Below are the code and all the weights of a small trained network. Each question names an input and a class and asks about switching units off, where a switched-off unit gives its printed mean instead of its output.

import numpy as np


def w(rows, s, z=0):
    codes = np.array(rows[::2]) - 128.0
    scale = np.full(codes.shape[1], s)
    scale[-1] = z or s
    return codes * scale


def norm(h):
    return h / np.sqrt((h * h).mean(-1, keepdims=True) + 1e-5)


def f(y):
    return y / 2 * (1 + np.tanh(0.7978845608 * (y + 0.044715 * y**3)))


def log_softmax(a):
    a = a - a.max(-1, keepdims=True)
    return a - np.log(np.exp(a).sum(-1, keepdims=True))


def net(x, mask):
    res = np.array(x, float).reshape(1, 2) / 4 @ E
    u = 0
    for l in range(3):
        y = f(norm(res) @ A[l][:, :-1].T + A[l][:, -1])
        res = res + np.where(mask[u : u + 8], y, B[l][:, -1]) @ B[l][:, :-1]
        u += 8
    return log_softmax(norm(res)[-1] @ U[:, :-1].T + U[:, -1])


A, B = {}, {}
E = w([
[162,139,98,129,108,156,117,3],'x0',
[155,82,149,182,81,107,205,133],'x1',
],0.0018)
A[0] = w([
[79,230,84,107,205,141,23,130,81],'0.n0',
[118,186,148,180,133,56,117,113,93],'0.n1',
[199,136,182,192,65,58,250,117,170],'0.n2',
[100,100,119,163,162,152,140,113,147],'0.n3',
[115,111,126,166,138,179,125,172,175],'0.n4',
[58,60,204,140,179,112,135,234,254],'0.n5',
[148,153,135,84,79,149,132,144,81],'0.n6',
[163,66,74,170,114,245,107,6,183],'0.n7',
],0.0018,0.00081)
B[0] = w([
[6,16,84,162,106,113,183,78,216],'0.n0',
[192,52,146,79,141,101,47,135,117],'0.n1',
[17,81,67,70,157,213,43,106,237],'0.n2',
[143,145,113,118,83,126,107,149,135],'0.n3',
[124,149,77,134,123,60,118,103,144],'0.n4',
[165,236,51,37,74,44,149,13,234],'0.n5',
[105,118,166,156,155,113,137,111,114],'0.n6',
[156,212,126,22,85,6,128,181,251],'0.n7',
],0.0016,0.0013)
A[1] = w([
[188,42,167,211,86,149,182,145,19],'1.n0',
[121,169,65,63,108,110,113,124,135],'1.n1',
[175,86,155,193,92,127,182,133,21],'1.n2',
[177,126,94,152,157,246,126,54,50],'1.n3',
[68,104,147,148,165,121,139,172,64],'1.n4',
[83,132,76,147,119,91,162,92,169],'1.n5',
[120,192,172,133,216,160,56,135,2],'1.n6',
[102,89,180,129,183,115,119,252,91],'1.n7',
],0.003,0.00092)
B[1] = w([
[18,81,69,106,243,186,64,100,150],'1.n0',
[150,42,157,171,157,183,145,158,251],'1.n1',
[71,108,99,116,251,117,97,112,127],'1.n2',
[155,185,110,99,87,54,158,206,156],'1.n3',
[196,163,114,82,78,120,137,39,119],'1.n4',
[204,98,203,158,164,117,139,107,213],'1.n5',
[61,27,67,158,118,144,183,90,121],'1.n6',
[197,169,91,137,47,128,130,63,151],'1.n7',
],0.0024,0.0017)
A[2] = w([
[1,74,59,140,192,184,116,107,15],'2.n0',
[138,33,223,176,119,139,170,157,59],'2.n1',
[91,184,72,120,152,87,135,76,254],'2.n2',
[90,205,102,140,118,76,159,219,87],'2.n3',
[112,138,87,137,135,184,125,217,7],'2.n4',
[117,177,118,83,116,196,52,165,108],'2.n5',
[16,61,50,146,141,165,132,104,50],'2.n6',
[200,159,115,132,114,129,122,35,122],'2.n7',
],0.0037,0.00087)
B[2] = w([
[86,70,15,91,157,138,196,220,253],'2.n0',
[190,70,192,191,190,172,166,175,169],'2.n1',
[180,79,204,179,104,133,170,198,174],'2.n2',
[176,174,33,60,38,151,88,49,128],'2.n3',
[240,149,239,164,92,105,115,68,108],'2.n4',
[122,60,184,226,210,123,208,134,132],'2.n5',
[65,120,42,59,187,174,104,251,223],'2.n6',
[155,170,70,90,54,117,125,153,196],'2.n7',
],0.0026,0.0031)
U = w([
[188,182,89,89,30,95,126,82,184],'0',
[55,74,47,95,193,150,153,205,192],'1',
[187,87,249,195,186,147,150,134,170],'2',
[57,147,170,147,159,112,96,92,34],'3',
[66,150,163,148,162,109,97,93,28],'4',
[68,148,157,145,174,114,98,70,33],'5',
[58,160,163,160,181,106,96,67,2],'6',
[46,154,168,156,166,116,98,73,21],'7',
],0.011,0.0063)

Each question gives the input, the list of numbers given to net, and the class t.
The units are the neurons (one row each of A and B). Each row of codes is followed by its name. A weight is (code - 128) times the scale printed after its matrix; where a second scale follows, it is the last column's (A, B and U).
mask holds one flag per neuron, layer by layer. A switched-off neuron (its flag False) gives its mean, the last column of its row in B, instead of its output. The means were averaged over made-up inputs and are rounded, as every weight is.
A unit's drop is (log p(t) with every unit on - log p(t) with that unit switched off) / (log p(t) with every unit on - log p(t) with every unit switched off).
unit that matters most: the unit with the biggest drop
k most important neurons: the k neurons with the biggest drops, biggest first
k most important neurons of layer l: the k neurons of layer l with the biggest drops, biggest first
drop when u is switched off: that unit's drop, to one decimal
input [-3,1], class 2: unit that matters most -> 0.n5
input [-3,3], class 2: 3 most important neurons -> 0.n5; 1.n3; 0.n7
input [8,-8], class 0: 2 most important neurons of layer 1 -> 1.n0; 1.n3
input [-1,3], class 2: 3 most important neurons -> 0.n5; 0.n2; 0.n0
input [0,-2], class 2: 3 most important neurons -> 0.n0; 0.n2; 2.n1
input [2,3], class 2: 2 most important neurons of layer 0 -> 0.n2; 0.n7
input [3,3], class 2: 3 most important neurons of layer 2 -> 2.n0; 2.n6; 2.n1
input [-3,2], class 2: 2 most important neurons -> 0.n5; 0.n7
input [3,0], class 2: 3 most important neurons -> 0.n7; 0.n5; 1.n1
input [-6,-6], class 0: 2 most important neurons of layer 2 -> 2.n3; 2.n0
input [-1,0], class 2: 2 most important neurons -> 1.n1; 0.n5
input [-7,7], class 0: 4 most important neurons of layer 1 -> 1.n7; 1.n1; 1.n6; 1.n4
input [-8,7], class 0: 2 most important neurons of layer 0 -> 0.n5; 0.n0
input [-4,-2], class 0: unit that matters most -> 0.n2
input [-8,1], class 0: drop when 0.n3 is switched off -> 0.0
input [2,0], class 2: drop when 1.n1 is switched off -> 0.1
